Here is a tiny trained network, its code and every weight. The questions are about switching its units off for an input and a target symbol, where a switched-off unit gives its printed mean instead of its output.

import numpy as np


def w(rows, s, z=0):
    codes = np.array(rows[::2]) - 128.0
    scale = np.full(codes.shape[1], s)
    scale[-1] = z or s
    return codes * scale


def norm(h):
    return h / np.sqrt((h * h).mean(-1, keepdims=True) + 1e-5)


def f(y):
    return y / 2 * (1 + np.tanh(0.7978845608 * (y + 0.044715 * y**3)))


def softmax(a):
    e = np.exp(a - a.max(-1, keepdims=True))
    return e / e.sum(-1, keepdims=True)


def log_softmax(a):
    a = a - a.max(-1, keepdims=True)
    return a - np.log(np.exp(a).sum(-1, keepdims=True))


def net(x, mask):
    ids = ['ΞΠβζθλφω'.index(c) for c in x.split()]
    T = len(ids)
    res = E[ids] + P[:T]
    u = 0
    for l in range(2):
        r = norm(res)
        for j in range(2):
            rows = slice(4 * j, 4 * j + 4)
            q, k, v = (r @ M[l][rows].T for M in (Q, K, V))
            z = softmax(np.where(np.tri(T) > 0, q @ k.T / 4**0.5, -1e9)) @ v
            o = O[l][rows]
            res = res + np.where(mask[u + j], z, o[:, -1]) @ o[:, :-1]
        u += 2
        y = f(norm(res) @ A[l][:, :-1].T + A[l][:, -1])
        res = res + np.where(mask[u : u + 12], y, B[l][:, -1]) @ B[l][:, :-1]
        u += 12
    return log_softmax(norm(res)[-1] @ U[:, :-1].T + U[:, -1])


Q, K, V, O, A, B = {}, {}, {}, {}, {}, {}
E = w([
[182,129,135,226,50],'Ξ',
[97,134,199,188,99],'Π',
[226,98,110,146,111],'β',
[150,91,102,46,203],'ζ',
[250,111,201,128,116],'θ',
[222,105,66,93,138],'λ',
[146,141,226,98,186],'φ',
[70,113,95,107,108],'ω',
],0.0022)
P = w([
[135,210,115,105,121],'0',
[189,60,174,125,106],'1',
[98,99,131,194,187],'2',
[114,129,105,103,69],'3',
[190,4,233,50,145],'4',
[98,96,145,198,193],'5',
],0.003)
Q[0] = w([
[205,141,157,160,144],'L0H1',
[242,132,186,167,168],'L0H1',
[18,191,63,112,100],'L0H1',
[201,78,176,112,147],'L0H1',
[110,253,91,158,193],'L0H2',
[37,147,93,106,95],'L0H2',
[189,91,147,131,133],'L0H2',
[198,160,128,145,182],'L0H2',
],0.0048)
K[0] = w([
[159,177,70,81,95],'L0H1',
[159,207,11,42,59],'L0H1',
[164,104,226,219,254],'L0H1',
[59,121,39,81,36],'L0H1',
[228,110,156,59,212],'L0H2',
[144,8,132,139,122],'L0H2',
[82,212,102,140,106],'L0H2',
[160,201,127,82,170],'L0H2',
],0.0035)
V[0] = w([
[174,112,119,46,239],'L0H1',
[127,133,120,133,133],'L0H1',
[208,91,152,169,140],'L0H1',
[142,90,3,94,72],'L0H1',
[76,146,81,131,177],'L0H2',
[200,103,193,115,46],'L0H2',
[172,117,182,148,111],'L0H2',
[127,136,165,163,150],'L0H2',
],0.0023)
O[0] = w([
[180,40,130,32,164,196],'L0H1',
[135,126,127,132,137,118],'L0H1',
[216,103,141,137,63,1],'L0H1',
[134,183,4,97,166,163],'L0H1',
[56,139,103,151,156,84],'L0H2',
[229,125,168,100,107,212],'L0H2',
[176,108,137,118,78,128],'L0H2',
[135,122,112,131,73,90],'L0H2',
],0.0021,0.00039)
A[0] = w([
[99,239,183,144,8,17],'L0N1',
[141,97,110,131,135,109],'L0N2',
[125,128,132,128,128,124],'L0N3',
[128,128,128,128,128,128],'L0N4',
[90,164,21,84,128,22],'L0N5',
[174,196,30,118,20,4],'L0N6',
[181,116,171,252,111,50],'L0N7',
[152,79,194,115,219,89],'L0N8',
[128,149,59,57,127,20],'L0N9',
[29,227,82,121,101,20],'L0N10',
[36,137,121,177,174,90],'L0N11',
[108,109,242,187,149,72],'L0N12',
],0.0039,0.0027)
B[0] = w([
[45,94,156,210,175,103],'L0N1',
[113,149,138,131,117,134],'L0N2',
[131,128,125,126,130,126],'L0N3',
[128,128,128,128,128,128],'L0N4',
[120,149,31,103,108,79],'L0N5',
[220,117,38,196,150,82],'L0N6',
[79,122,87,44,179,137],'L0N7',
[130,173,80,201,67,247],'L0N8',
[102,113,53,114,169,70],'L0N9',
[89,137,117,152,5,99],'L0N10',
[232,111,131,116,116,160],'L0N11',
[168,106,19,93,163,188],'L0N12',
],0.0032,0.0015)
Q[1] = w([
[107,143,97,80,97],'L1H1',
[127,129,136,110,86],'L1H1',
[121,129,114,123,152],'L1H1',
[114,143,114,83,61],'L1H1',
[103,133,123,78,1],'L1H2',
[111,138,124,83,35],'L1H2',
[166,132,145,165,246],'L1H2',
[126,117,118,168,202],'L1H2',
],0.0072)
K[1] = w([
[110,147,123,139,92],'L1H1',
[130,142,145,118,84],'L1H1',
[107,126,127,140,148],'L1H1',
[119,158,130,127,67],'L1H1',
[134,4,132,134,125],'L1H2',
[136,29,129,128,123],'L1H2',
[113,254,117,111,122],'L1H2',
[139,239,132,140,144],'L1H2',
],0.0076)
V[1] = w([
[108,195,105,161,68],'L1H1',
[173,103,77,153,41],'L1H1',
[165,177,122,131,179],'L1H1',
[170,66,111,115,90],'L1H1',
[160,151,70,109,3],'L1H2',
[187,118,83,88,194],'L1H2',
[228,145,194,131,117],'L1H2',
[99,145,178,23,150],'L1H2',
],0.0032)
O[1] = w([
[152,35,115,152,190,5],'L1H1',
[105,120,158,110,226,96],'L1H1',
[106,73,138,101,65,119],'L1H1',
[96,183,153,103,161,183],'L1H1',
[250,111,96,154,65,145],'L1H2',
[82,71,89,201,88,86],'L1H2',
[136,170,5,137,185,176],'L1H2',
[135,62,146,169,235,207],'L1H2',
],0.003,0.0013)
A[1] = w([
[175,73,136,175,156,157],'L1N1',
[133,136,229,136,71,63],'L1N2',
[53,163,99,95,33,107],'L1N3',
[255,115,201,119,49,24],'L1N4',
[95,129,33,220,106,43],'L1N5',
[53,100,186,245,124,4],'L1N6',
[112,101,38,40,141,47],'L1N7',
[86,158,212,66,168,113],'L1N8',
[150,231,119,62,59,114],'L1N9',
[101,127,61,186,112,42],'L1N10',
[126,113,118,148,120,105],'L1N11',
[137,213,114,160,163,127],'L1N12',
],0.0045,0.0035)
B[1] = w([
[86,170,164,107,96,221],'L1N1',
[182,123,70,87,186,159],'L1N2',
[75,163,147,89,160,133],'L1N3',
[179,188,195,98,236,253],'L1N4',
[195,164,154,112,90,105],'L1N5',
[129,148,173,253,192,93],'L1N6',
[139,127,130,208,228,109],'L1N7',
[166,21,112,122,63,210],'L1N8',
[24,123,157,140,125,149],'L1N9',
[182,148,140,120,111,79],'L1N10',
[140,136,135,126,131,103],'L1N11',
[109,76,133,90,104,128],'L1N12',
],0.0043,0.0019)
U = w([
[2,194,130,72,86,191],'Ξ',
[128,1,142,65,63,182],'Π',
[171,165,66,141,69,109],'β',
[96,101,206,253,139,114],'ζ',
[162,141,18,132,128,90],'θ',
[164,168,142,171,31,55],'λ',
[75,77,57,147,249,9],'φ',
[187,170,211,72,204,215],'ω',
],0.0065,0.0012)

Each question gives the input, a string of symbols that net reads in full, and the target symbol t.
The units are the heads (4 rows each of Q, K, V and O) and the neurons (one row each of A and B). Each row of codes is followed by its name. A weight is (code - 128) times the scale printed after its matrix; where a second scale follows, it is the last column's (O, A, B and U).
mask holds one flag per unit, layer by layer, with each layer's heads first. A switched-off unit (its flag False) gives its mean, the last column of its rows in O or B, instead of its output. The means were averaged over made-up inputs and are rounded, as every weight is.
A unit's drop is (log p(t) with every unit on - log p(t) with that unit switched off) / (log p(t) with every unit on - log p(t) with every unit switched off).
The circuit of an input: a set's keep is (log p(t) with only the set's units on - log p(t) with every unit switched off) / (log p(t) with every unit on - log p(t) with every unit switched off). Starting from the 12 units with the biggest drops (on a tie, the unit counted first), units are removed one at a time, each time the one whose removal leaves the highest keep (on an exact tie, the one counted first), for as long as the keep stays at least 0.8.
units of the circuit, in order: the units of the circuit, biggest drop first
unit that matters most: the unit with the biggest drop
top k neurons: the k neurons with the biggest drops, biggest first
top k neurons in layer l: the k neurons of layer l with the biggest drops, biggest first
which heads matter: for each layer, one digit per head in row order, 1 if its drop is at least 0.15 and else 0, layers parted by /
input θ ζ ω ζ ω Π, target θ: units of the circuit, in order	(L0N12, L1H2, L1N5)
input ζ ω ζ Ξ ω λ, target ζ: which heads matter	00 / 01
input θ ω ζ ω ζ θ, target θ: top 3 neurons	(L0N7, L1N4, L0N12)
input Π ω λ ζ Π θ, target Π: top 2 neurons	(L0N1, L0N7)
input φ ω Π, target φ: units of the circuit, in order	(L0N12, L0N7)
input ζ ω ω φ, target Π: units of the circuit, in order	(L1N8)
input ω ω β ζ ω Ξ, target ω: top 3 neurons	(L0N10, L1N4, L0N7)
input Ξ ζ ω ω ζ ω, target Ξ: top 2 neurons	(L0N6, L0N1)
input ω ω λ, target ω: top 2 neurons	(L0N10, L1N4)
input ω ω ω, target ω: units of the circuit, in order	(L1H2, L0N10, L1N4)
input ω ω Ξ ω, target λ: top 2 neurons in layer 1	(L1N5, L1N4)
input θ ω ω, target θ: units of the circuit, in order	(L1H2, L1N5)
input φ ω φ, target φ: units of the circuit, in order	(L0N12, L1N4)
input φ φ ζ ω ω β, target φ: units of the circuit, in order	(L0N7, L1N4, L1N8)
input ζ ω ζ ω, target φ: units of the circuit, in order	(L1N7, L1H1)
input β ζ ω ζ Π Π, target β: units of the circuit, in order	(L1H2, L0N12, L1N5)
input φ φ Ξ, target φ: top 2 neurons in layer 0	(L0N7, L0N12)
input Π ω ω, target Π: units of the circuit, in order	(L1H2, L1N8, L0N1)
input ω ω Π ω, target ζ: unit that matters most	L0H1
input ζ ζ φ, target ζ: unit that matters most	L1H2
input Ξ ω λ ω φ φ, target Ξ: top 2 neurons in layer 1	(L1N9, L1N8)
input ζ θ ζ ζ, target φ: top 2 neurons in layer 1	(L1N7, L1N1)
input θ θ Π, target θ: top 2 neurons	(L0N12, L0N7)
input λ ω ω Π, target ζ: which heads matter	00 / 00
